[[  4 -41]
 [-45 -26]]
|
[[-41   4]
 [-26 -45]]

[[-45  44 -42  35 -40 -39  38 -40  43 -47]
 [-31  39 -41 -10 -47 -45  40 -42  -7 -42]
 [ 40 -39 -15 -40  45  -4 -23  -1 -42  44]
 [ 37 -47  38   0  42  46 -40  49 -13  50]
 [-44  29  -1  43 -42  -7  32  -8  49 -43]
 [-49 -44  50  39 -26  50 -48  50  42 -29]
 [ 42  44 -42 -37  32 -43  41 -43 -42  38]]
|
[[ 44 -42  35 -40 -39  38 -40  43 -47 -45]
 [ 39 -41 -10 -47 -45  40 -42  -7 -42 -31]
 [-39 -15 -40  45  -4 -23  -1 -42  44  40]
 [-47  38   0  42  46 -40  49 -13  50  37]
 [ 29  -1  43 -42  -7  32  -8  49 -43 -44]
 [-44  50  39 -26  50 -48  50  42 -29 -49]
 [ 44 -42 -37  32 -43  41 -43 -42  38  42]]

[[ 29 -34  -9 -35  37  24]
 [ 34 -46  28  -4  33  41]
 [-35  37   7  27 -29 -18]]
|
[[-34  -9 -35  37  24  29]
 [-46  28  -4  33  41  34]
 [ 37   7  27 -29 -18 -35]]

[[-13  35   2  30 -37]
 [-18 -13  -8  17   9]
 [-31 -17   8  22  19]
 [-21 -28 -11   2  -3]]
|
[[ 35   2  30 -37 -13]
 [-13  -8  17   9 -18]
 [-17   8  22  19 -31]
 [-28 -11   2  -3 -21]]

[[-39 -24  36  30 -37 -12]
 [-41 -40  25  43 -29  12]
 [ 36  22 -34 -28  35  10]
 [  0 -16 -14  13  12  38]
 [ -2  16  21 -12 -18 -48]
 [-37 -23  34  28 -35  -9]]
|
[[-24  36  30 -37 -12 -39]
 [-40  25  43 -29  12 -41]
 [ 22 -34 -28  35  10  36]
 [-16 -14  13  12  38   0]
 [ 16  21 -12 -18 -48  -2]
 [-23  34  28 -35  -9 -37]]

[[ 50  -1  15   8  -4]
 [ 50  -5  15  11  -6]
 [-12 -21  -1  37 -23]
 [-42  12 -13 -25   8]
 [-33 -20 -10  35 -23]]
|
[[ -1  15   8  -4  50]
 [ -5  15  11  -6  50]
 [-21  -1  37 -23 -12]
 [ 12 -13 -25   8 -42]
 [-20 -10  35 -23 -33]]

[[ 34  28  -3 -15 -27  23  -4   4]
 [-36 -24  -6  20  27 -18  12 -11]
 [  3  -8  22 -14  -2  -9 -19  21]]
|
[[ 28  -3 -15 -27  23  -4   4  34]
 [-24  -6  20  27 -18  12 -11 -36]
 [ -8  22 -14  -2  -9 -19  21   3]]

[[-28  -5 -15  30 -29 -22  -6  31  -9   0   5 -15]
 [ 35  -7  14 -37  39  37  20 -39   0  14 -20  29]
 [ 28 -20   6 -30  34  40  30 -32 -13  26 -31  36]
 [ 14 -36  -8 -14  21  37  40 -16 -30  40 -43  40]
 [-34  -9 -20  36 -34 -24  -5  37 -13   3   4 -16]
 [ 23  24  22 -23  16   2 -16 -22  25 -23  17  -6]
 [  3 -28 -10  -2   8  22  29  -4 -25  31 -31  26]
 [-14  31   6  14 -20 -34 -35  16  26 -35  38 -36]]
|
[[ -5 -15  30 -29 -22  -6  31  -9   0   5 -15 -28]
 [ -7  14 -37  39  37  20 -39   0  14 -20  29  35]
 [-20   6 -30  34  40  30 -32 -13  26 -31  36  28]
 [-36  -8 -14  21  37  40 -16 -30  40 -43  40  14]
 [ -9 -20  36 -34 -24  -5  37 -13   3   4 -16 -34]
 [ 24  22 -23  16   2 -16 -22  25 -23  17  -6  23]
 [-28 -10  -2   8  22  29  -4 -25  31 -31  26   3]
 [ 31   6  14 -20 -34 -35  16  26 -35  38 -36 -14]]

[[ 2 28 44  5  2  0]
 [-1  0  0 -2  4 44]
 [ 0  0  1 23 46  4]]
|
[[28 44  5  2  0  2]
 [ 0  0 -2  4 44 -1]
 [ 0  1 23 46  4  0]]
